 3.71  -4.03   1.73  -4.47   2.01   2.41   3.26  -1.02
 0.79  -0.80  -0.77  -1.97   0.50  -0.15   1.49   0.74
 1.01  -2.11  -1.18  -4.17   0.09   0.06   1.13   0.59
 3.45  -5.04   2.56  -4.60   4.03   3.10   2.51  -1.37
 1.77  -5.00   3.18  -5.82   5.05   3.43   3.13  -1.46
Answer: 0.74

 3.54   2.72   2.74   4.99   1.04   4.87   4.83  -0.38   3.74
-2.67   3.08  -3.42   3.33  -3.15   3.53   0.47  -2.04   3.31
-0.20   4.15   1.02   3.71   2.22   3.69  -3.27  -3.33   3.96
 4.63  -2.83   4.52   3.95   3.42   3.31   5.08  -1.47  -1.72
 3.90   2.82   4.20   5.03   4.31   4.87   1.27  -4.27   3.30
-0.18  -3.00  -0.23   5.17  -1.19   5.00   0.12  -4.62  -1.21
-3.92   2.67  -4.21   2.97  -4.10   3.05  -2.75  -2.65   3.16
Answer: 3.31

 2.04  -0.09  -0.23   2.44   1.54   1.21  -1.11   0.50   1.39  -1.36   1.32   0.21   0.16  -2.72  -0.67  -2.82
 0.63   2.46  -1.27   0.26  -0.27  -2.67  -0.13  -0.39  -0.62  -3.09  -0.79   0.28  -0.72   0.84  -0.75  -0.93
-2.15   1.92   1.78   1.54   0.29  -3.14  -0.11  -1.24  -2.01   0.13  -2.31   3.64   0.27   4.50  -0.42   3.12
-1.21   0.72  -1.03   1.30  -0.09  -2.57   0.54  -1.47  -3.12  -0.89  -0.50   1.25   0.42   3.61   0.38  -1.57
 0.24  -0.13   0.58   0.29   1.08   1.18  -1.24  -0.90   0.83  -0.85   0.76   1.47  -0.80  -3.85   1.05  -4.79
-1.53  -1.08  -1.68   0.12  -0.21  -2.29   0.81  -2.02  -3.26  -1.47   0.63   0.68   1.19   3.61   0.87  -1.87
-0.43   0.59  -2.11   0.20  -1.50  -2.04   4.01  -1.25  -1.56  -2.18   0.86   1.09  -0.44   1.33   0.26  -0.35
-0.94   0.34   0.66   0.85   1.60   0.63  -0.21  -0.61   0.67  -1.42  -0.69   0.81  -1.47  -3.44   1.47  -3.05
Answer: -0.93

-4.90  -0.61   4.84   3.77  -1.71  -1.19  -2.53  -0.73
-3.43  -1.72   1.03   4.34   0.63   1.13  -2.48  -1.01
-4.86  -1.78   3.88   3.13  -2.38  -0.29  -2.68   1.03
-3.46   1.32   4.71   3.21  -1.54  -1.17  -0.71   0.55
-3.03  -0.97   4.79   4.95  -0.27  -2.07  -2.63  -1.80
-3.60  -0.80   2.36   4.12   0.61   0.23  -0.37   1.61
-5.21  -0.25   4.39   3.35  -2.71  -0.24  -1.81   3.39
-4.50  -0.85   0.79  -2.64   2.45   3.65  -3.98  -3.22
-2.09  -2.90   0.95   1.73  -1.14   2.42  -1.58  -1.65
-2.07   2.39   4.38   1.97  -2.29  -0.04   2.67   4.25
Answer: -1.01

 2.44  -2.18  -1.29  -1.76  -0.83   1.84  -1.58  -3.07  -1.18   1.31   0.41  -2.63  -1.28  -1.38   2.64
-1.72   2.51   0.02   1.36  -0.17  -2.40   2.65   3.73   2.62  -0.16  -0.97   3.71   1.43   2.74  -2.48
-2.92   2.28   0.18   1.18   1.90  -2.02   2.07   2.38   1.44  -1.51  -1.10   2.22   1.46   1.91  -2.06
 1.77  -1.74  -1.29  -1.50  -1.37   1.13  -1.02  -2.17  -0.52   1.06   0.06  -1.72  -1.16  -0.83   1.70
 3.97  -0.17  -3.04  -1.50  -4.73  -0.06   2.01   0.03   2.95   3.29  -0.51   1.87  -0.73   2.09   1.40
-0.65   0.79  -1.36  -0.25  -2.84  -1.76   1.48   1.44   2.05   0.16  -0.84   1.99   0.32   1.84  -1.49
Answer: -2.48

 1.04   0.68  -0.38   0.84   1.55  -0.41
-1.15  -1.73  -0.62  -1.61  -2.01   1.17
 0.53  -2.14  -0.19  -2.80  -0.46   0.29
 0.41   0.46   2.20  -0.74   0.26  -1.38
-1.01  -2.17  -0.34  -2.37  -2.14   1.07
-0.64  -3.04  -3.96  -1.55  -1.46   2.89
 1.84  -3.14  -3.89  -2.32   1.20   1.76
 2.70  -4.08  -5.33  -2.93   1.96   2.28
-2.48  -0.56  -1.19   0.54  -2.78   1.83
Answer: 1.17

-2.14   4.10   3.69  -0.96   3.32  -4.30   0.69   1.32  -1.11  -0.47   2.54  -4.34  -4.40   0.32  -1.52
-3.70  -2.04  -1.84   0.56  -4.08   0.12   0.80   0.44  -3.98  -3.77   1.52  -0.19   3.97   2.17   1.61
-0.13   0.73  -2.52   1.08  -0.47  -1.60  -4.17   1.56   1.31  -1.84  -1.32   3.82  -3.57  -2.71  -1.41
-1.68   2.67  -2.13  -3.55   2.38   3.17   2.58  -3.71   2.58  -4.23   1.82   3.52  -1.90   2.81   0.37
 0.90   1.36  -1.68   2.78   3.86  -3.77  -3.49  -3.84   3.59  -2.15  -3.08   3.97   2.62  -3.83  -4.31
Answer: 1.61
---
Q: [2.18 2.26 4.65 2.58 1.07]
A: 1.07
Q: [ 0.29 -0.17  0.19 -5.92  0.03  0.05]
A: 0.05
Q: [-4.76 -2.95  2.87 -2.68 -1.77 -2.17]
A: -2.17
Q: [ 2.70 -1.47  2.01 -1.15  4.82]
A: 4.82
Q: [1.76 2.42 4.49 2.63]
A: 2.63
Q: [-1.81  0.78  1.71 -3.41 -6.04  0.61]
A: 0.61
---
[[5188 6120 6067 8777 4530 6046]
 [2713 7963 5204 7069 7067 6212]
 [4866 7549 5475 6984 4062 6983]] Answer: 7549

[-534  722  967 -915  321] Answer: -534

[[859 772 636 835 753 812]
 [126 647 411 932 673 105]
 [358 792 185 310 716 518]] Answer: 792

[ 45   5 -39 -11   4] Answer: 45

[7 4 4 9 6 2 8] Answer: 4

[[506 613 481 163 642 472]
 [683 637 440 369 909 474]
 [432 596 548  25 179 491]] Answer: 596

[9182 7432 1541 1056 4003 4599] Answer: 7432

[482 177 807 599 758] Answer: 482

[7 2 3 2 1 5 5] Answer: 3

[[ 90  55 124  55 178]
 [180 126 232  72 123]] Answer: 180
---
[[ 0.20 -0.74 -0.28  0.34 -5.28 -0.55]
 [-0.29 -0.86 -4.42  0.28 -3.80 -1.01]
 [-1.50 -0.32 -1.64  0.50  0.47 -0.46]] ==> -0.55, -1.50

[-4.10  4.41 -1.92 -5.58] ==> -5.58, -4.10

[ 2.93  4.72 -1.33 -1.11] ==> -1.11, 2.93

[[-0.14  0.63  4.71  1.03]
 [-0.36 -4.85  2.02  3.87]
 [-0.66 -4.18 -4.87  1.47]] ==> 1.03, -0.66

[-1.40 -2.96  5.73 -0.54  3.29] ==> 3.29, -1.40

[[ 1.14  0.80  1.09 -4.36 -5.20 -2.76 -5.62]
 [ 3.01 -0.14  4.47 -1.29 -1.95  5.31  2.68]] ==> -5.62, 3.01

[-0.61 -3.52 -2.54  0.91  2.42 -5.31] ==> -5.31, -0.61
---
[639, -121, 598, -776] value -121
[-41, -10, 34, 2, 14] value 34
[-48, 35, -34, -2] value 35
[-880, 47, 767, 327, -75] value 767
[597, 829, 205, 477, 160, 686] value 477
[2, 4, 4, 4, 7, 1, 3] value 7
---
array([[ 1.88,  0.75, -4.26, -3.99],
       [ 1.88,  0.75, -2.24, -2.97],
       [ 1.88,  0.75, -2.40, -3.42]]) Answer: -4.26

array([[ 4.76, -3.99, -1.43, -0.48],
       [-3.54,  0.40,  0.98,  0.35],
       [ 1.60,  3.22, -2.44,  1.07]]) Answer: -1.43

array([[-1.20,  4.08,  2.90, -0.45],
       [-0.43,  0.62, -0.03, -0.40],
       [-0.43, -0.76,  4.50,  2.44]]) Answer: 2.90

array([[-5.65,  2.75, -3.57,  2.48],
       [-1.61,  2.91, -1.85, -0.91],
       [ 2.30, -0.70,  1.71, -4.04]]) Answer: -3.57

array([[-1.64,  0.44, -0.62, -0.89],
       [-1.55,  4.50, -2.27,  2.74],
       [ 2.05,  2.43, -2.16,  0.60]]) Answer: -0.62

array([[ 2.00,  1.90,  1.24,  4.57],
       [ 4.26,  3.89, -0.54,  5.77],
       [-0.64, -1.72,  4.62, -0.66]]) Answer: 1.24
---
[-4.80 -1.95 -0.01  0.49 -4.46] => 0.49, -4.80

[ 4.57  5.91  5.64 -4.11 -0.25  5.61  2.66] => 5.91, -4.11

[ 1.15  3.12  1.36 -0.49 -4.99 -2.93] => 3.12, -4.99

[ 1.92 -0.53 -2.77  3.74  4.59] => 4.59, -2.77

[-3.26  4.57 -3.35 -5.85 -4.54] => 4.57, -5.85

[[-0.41 -5.33 -3.56 -0.60  4.56 -0.42]
 [ 3.62 -0.23 -0.80 -1.19  2.47  1.65]
 [-4.94 -2.31 -0.66  3.49  3.96 -2.20]] => 4.56, -5.33

[ 1.05  4.11 -4.67 -0.09] => 4.11, -4.67
